Below is a small trained network, with its code and all its weights. Each question gives an input and a target symbol and asks what happens when units are switched off, that is, made to give their printed mean instead of their output.

import numpy as np


def w(rows, s, z=0):
    codes = np.array(rows[::2]) - 128.0
    scale = np.full(codes.shape[1], s)
    scale[-1] = z or s
    return codes * scale


def norm(h):
    return h / np.sqrt((h * h).mean(-1, keepdims=True) + 1e-5)


def f(y):
    return y / 2 * (1 + np.tanh(0.7978845608 * (y + 0.044715 * y**3)))


def softmax(a):
    e = np.exp(a - a.max(-1, keepdims=True))
    return e / e.sum(-1, keepdims=True)


def log_softmax(a):
    a = a - a.max(-1, keepdims=True)
    return a - np.log(np.exp(a).sum(-1, keepdims=True))


def net(x, mask):
    ids = ['αδθλμψ'.index(c) for c in x.split()]
    T = len(ids)
    res = E[ids] + P[:T]
    u = 0
    for l in range(2):
        r = norm(res)
        for j in range(3):
            rows = slice(2 * j, 2 * j + 2)
            q, k, v = (r @ M[l][rows].T for M in (Q, K, V))
            z = softmax(np.where(np.tri(T) > 0, q @ k.T / 2**0.5, -1e9)) @ v
            o = O[l][rows]
            res = res + np.where(mask[u + j], z, o[:, -1]) @ o[:, :-1]
        u += 3
        y = f(norm(res) @ A[l][:, :-1].T + A[l][:, -1])
        res = res + np.where(mask[u : u + 4], y, B[l][:, -1]) @ B[l][:, :-1]
        u += 4
    return log_softmax(norm(res)[-1] @ U[:, :-1].T + U[:, -1])


Q, K, V, O, A, B = {}, {}, {}, {}, {}, {}
E = w([
[3,90,222,32,208],'α',
[62,114,91,124,252],'δ',
[166,156,235,80,161],'θ',
[107,68,131,221,17],'λ',
[147,107,66,5,170],'μ',
[34,104,195,35,195],'ψ',
],0.015)
P = w([
[1,108,113,40,14],'0',
[47,80,137,72,67],'1',
[76,90,150,86,115],'2',
[103,94,155,98,160],'3',
[126,93,159,108,189],'4',
[146,97,158,111,206],'5',
[161,98,157,115,219],'6',
[181,96,158,117,225],'7',
[201,93,154,118,231],'8',
[210,94,156,118,235],'9',
],0.0085)
Q[0] = w([
[114,231,133,168,43],'0.h0',
[120,127,97,191,76],'0.h0',
[183,152,160,148,103],'0.h1',
[130,79,140,119,156],'0.h1',
[36,160,63,15,179],'0.h2',
[89,18,154,69,252],'0.h2',
],0.014)
K[0] = w([
[170,128,174,119,192],'0.h0',
[124,143,138,92,160],'0.h0',
[127,161,137,141,112],'0.h1',
[136,97,108,124,120],'0.h1',
[183,145,107,70,176],'0.h2',
[251,150,141,92,128],'0.h2',
],0.024)
V[0] = w([
[103,143,145,33,210],'0.h0',
[104,171,82,132,102],'0.h0',
[168,11,119,220,55],'0.h1',
[2,125,79,114,120],'0.h1',
[143,95,122,168,69],'0.h2',
[79,61,47,102,174],'0.h2',
],0.0088)
O[0] = w([
[191,198,94,120,161,169],'0.h0',
[96,98,135,100,121,111],'0.h0',
[203,152,59,158,254,13],'0.h1',
[213,133,144,175,35,253],'0.h1',
[39,102,189,109,113,56],'0.h2',
[180,56,106,96,137,130],'0.h2',
],0.0099,0.0062)
A[0] = w([
[100,252,132,103,131,119],'0.n0',
[137,116,128,61,147,2],'0.n1',
[70,120,126,107,143,126],'0.n2',
[105,125,81,88,190,127],'0.n3',
],0.02,0.0069)
B[0] = w([
[216,162,249,128,117,254],'0.n0',
[38,152,118,108,141,169],'0.n1',
[156,67,137,139,140,184],'0.n2',
[82,114,161,70,71,152],'0.n3',
],0.019,0.0059)
Q[1] = w([
[89,90,39,156,148],'1.h0',
[125,188,45,49,165],'1.h0',
[187,156,71,87,172],'1.h1',
[165,114,112,159,203],'1.h1',
[157,76,138,250,39],'1.h2',
[251,116,152,169,156],'1.h2',
],0.015)
K[1] = w([
[75,62,59,167,107],'1.h0',
[62,109,100,28,8],'1.h0',
[118,185,62,146,151],'1.h1',
[146,105,116,216,113],'1.h1',
[53,52,123,164,26],'1.h2',
[171,128,152,227,127],'1.h2',
],0.015)
V[1] = w([
[188,135,87,170,174],'1.h0',
[127,143,117,21,255],'1.h0',
[126,144,16,132,96],'1.h1',
[95,182,138,37,176],'1.h1',
[197,111,243,99,212],'1.h2',
[75,118,207,56,85],'1.h2',
],0.0097)
O[1] = w([
[101,67,243,116,164,80],'1.h0',
[177,131,255,104,18,74],'1.h0',
[168,152,240,73,90,14],'1.h1',
[88,105,65,86,62,142],'1.h1',
[158,51,96,184,203,162],'1.h2',
[124,212,215,206,189,255],'1.h2',
],0.0091,0.0074)
A[1] = w([
[57,72,76,125,64,106],'1.n0',
[53,153,150,188,145,117],'1.n1',
[97,93,140,207,163,101],'1.n2',
[79,99,185,2,55,8],'1.n3',
],0.017,0.018)
B[1] = w([
[129,57,185,138,69,219],'1.n0',
[127,64,131,121,92,253],'1.n1',
[134,187,138,92,149,252],'1.n2',
[76,75,193,18,252,208],'1.n3',
],0.023,0.0057)
U = w([
[111,60,124,178,64,177],'α',
[110,129,148,2,114,3],'δ',
[117,199,226,174,146,151],'θ',
[108,136,57,171,196,250],'λ',
[202,133,56,77,93,58],'μ',
[56,247,135,138,63,67],'ψ',
],0.015,0.0031)

Each question gives the input, a string of symbols that net reads in full, and the target symbol t.
The units are the heads (2 rows each of Q, K, V and O) and the neurons (one row each of A and B). Each row of codes is followed by its name. A weight is (code - 128) times the scale printed after its matrix; where a second scale follows, it is the last column's (O, A, B and U).
mask holds one flag per unit, layer by layer, with each layer's heads first. A switched-off unit (its flag False) gives its mean, the last column of its rows in O or B, instead of its output. The means were averaged over made-up inputs and are rounded, as every weight is.
A unit's drop is (log p(t) with every unit on - log p(t) with that unit switched off) / (log p(t) with every unit on - log p(t) with every unit switched off).
The circuit of an input: a set's keep is (log p(t) with only the set's units on - log p(t) with every unit switched off) / (log p(t) with every unit on - log p(t) with every unit switched off). Starting from the 12 units with the biggest drops (on a tie, the unit counted first), units are removed one at a time, each time the one whose removal leaves the highest keep (on an exact tie, the one counted first), for as long as the keep stays at least 0.8.
units of the circuit, in order: the units of the circuit, biggest drop first
unit that matters most: the unit with the biggest drop
k most important neurons: the k neurons with the biggest drops, biggest first
heads that matter: for each layer, one digit per head in row order, 1 if its drop is at least 0.15 and else 0, layers parted by /
input μ μ θ ψ λ δ θ, target δ: 4 most important neurons	[0.n0 1.n2 1.n1 0.n1]
input α ψ δ, target μ: most important neuron	[0.n0]
input μ ψ λ θ, target α: heads that matter	100 / 001
input δ δ λ μ ψ, target α: units of the circuit, in order	[0.n0 1.n3]
input α δ λ μ α δ λ, target λ: units of the circuit, in order	[0.h1 1.h0 0.n0]
input θ θ δ ψ λ μ, target α: heads that matter	100 / 000
input ψ α α, target α: heads that matter	111 / 000
input λ θ θ θ ψ ψ θ, target λ: units of the circuit, in order	[0.h0 0.h1 0.n0 1.h1]
input θ δ ψ, target θ: heads that matter	100 / 000
input μ α θ δ α μ λ θ, target δ: 3 most important neurons	[0.n0 1.n2 0.n1]
input θ θ θ λ α α μ θ, target λ: units of the circuit, in order	[0.h1 1.h2 1.h1]
input α α μ δ, target δ: heads that matter	101 / 000
input θ λ λ δ δ, target λ: 3 most important neurons	[0.n3 1.n2 1.n3]
input μ ψ μ μ δ ψ α δ, target δ: units of the circuit, in order	[0.n3]
input α λ θ θ θ μ α δ, target α: units of the circuit, in order	[0.h0 1.n3]
input δ α ψ, target ψ: heads that matter	111 / 101
input δ λ θ, target α: 4 most important neurons	[0.n0 0.n2 1.n1 1.n3]
input ψ μ λ θ μ δ θ δ λ, target λ: heads that matter	111 / 100
input λ ψ δ θ α, target α: heads that matter	110 / 000
input ψ λ λ α ψ ψ δ α α, target λ: unit that matters most	0.h0
input δ μ θ λ ψ ψ α λ α, target λ: heads that matter	111 / 100
input ψ α ψ, target ψ: 4 most important neurons	[0.n2 0.n0 1.n3 1.n0]
input α θ θ λ θ θ α δ, target α: 4 most important neurons	[0.n0 0.n3 1.n3 1.n1]
